Below are the code and all the weights of a small trained network. Each question names an input and a class and asks about switching units off, where a switched-off unit gives its printed mean instead of its output.

import numpy as np


def w(rows, s, z=0):
    codes = np.array(rows[::2]) - 128.0
    scale = np.full(codes.shape[1], s)
    scale[-1] = z or s
    return codes * scale


def f(y):
    return np.maximum(y, 0)


def log_softmax(a):
    a = a - a.max(-1, keepdims=True)
    return a - np.log(np.exp(a).sum(-1, keepdims=True))


def net(x, mask):
    res = np.array(x, float).reshape(1, 7) / 4 @ E
    y = f(res @ A[0][:, :-1].T + A[0][:, -1])
    res = res + np.where(mask, y, B[0][:, -1]) @ B[0][:, :-1]
    return log_softmax(res[-1] @ U[:, :-1].T + U[:, -1])


A, B = {}, {}
E = w([
[253,115,160],'x0',
[127,128,127],'x1',
[128,128,128],'x2',
[128,128,128],'x3',
[171,195,40],'x4',
[128,128,127],'x5',
[136,27,66],'x6',
],0.019)
A[0] = w([
[174,234,215,118],'n0',
[97,77,229,234],'n1',
[161,180,50,173],'n2',
[127,247,25,151],'n3',
[12,182,152,253],'n4',
[71,24,40,151],'n5',
],0.011)
B[0] = w([
[163,202,147,207],'n0',
[152,129,229,244],'n1',
[108,187,9,193],'n2',
[118,155,93,216],'n3',
[79,134,198,250],'n4',
[122,44,86,225],'n5',
],0.014,0.021)
U = w([
[33,162,184,153],'0',
[3,202,106,173],'1',
[195,155,190,25],'2',
[169,204,102,15],'3',
[66,40,153,136],'4',
[16,110,51,28],'5',
[217,54,159,253],'6',
[191,116,52,194],'7',
],0.013,0.0061)

Each question gives the input, the list of numbers given to net, and the class t.
The units are the neurons (one row each of A and B). Each row of codes is followed by its name. A weight is (code - 128) times the scale printed after its matrix; where a second scale follows, it is the last column's (A, B and U).
mask holds one flag per neuron, in row order. A switched-off neuron (its flag False) gives its mean, the last column of its row in B, instead of its output. The means were averaged over made-up inputs and are rounded, as every weight is.
A unit's drop is (log p(t) with every unit on - log p(t) with that unit switched off) / (log p(t) with every unit on - log p(t) with every unit switched off).
The circuit of an input: a set's keep is (log p(t) with only the set's units on - log p(t) with every unit switched off) / (log p(t) with every unit on - log p(t) with every unit switched off). Starting from all 6 units, units are removed one at a time, each time the one whose removal leaves the highest keep (on an exact tie, the one counted first), for as long as the keep stays at least 0.8.
circuit, biggest first: the units of the circuit, biggest drop first
k most important neurons: the k neurons with the biggest drops, biggest first
drop when u is switched off: that unit's drop, to one decimal
input [6,4,-5,0,-8,7,0], class 2: circuit, biggest first => n5
input [3,4,7,-7,1,-1,0], class 3: circuit, biggest first => n5, n4
input [0,-2,3,-7,3,6,4], class 5: 2 most important neurons => n0, n1
input [6,5,8,0,2,-2,-1], class 3: circuit, biggest first => n5, n1
input [8,-1,-5,7,-7,2,0], class 2: 3 most important neurons => n5, n1, n0
input [-3,-8,-1,-4,-1,0,1], class 4: circuit, biggest first => n0, n2
input [2,2,3,8,-2,1,-2], class 2: 2 most important neurons => n5, n4
input [0,7,4,1,5,-2,7], class 5: 3 most important neurons => n0, n1, n2
input [2,4,7,1,-6,-1,5], class 6: 2 most important neurons => n4, n1
input [8,-1,5,1,4,2,-1], class 3: 2 most important neurons => n5, n0
input [3,-5,5,-1,-7,7,-1], class 2: 2 most important neurons => n5, n1
input [-7,6,-4,1,-1,6,8], class 4: drop when n2 is switched off => 0.2
input [4,-1,-1,5,3,-4,8], class 7: drop when n2 is switched off => 0.0
input [-5,4,7,7,2,-3,4], class 5: drop when n1 is switched off => 0.1
input [-6,6,8,-2,4,-6,1], class 5: drop when n4 is switched off => -0.1
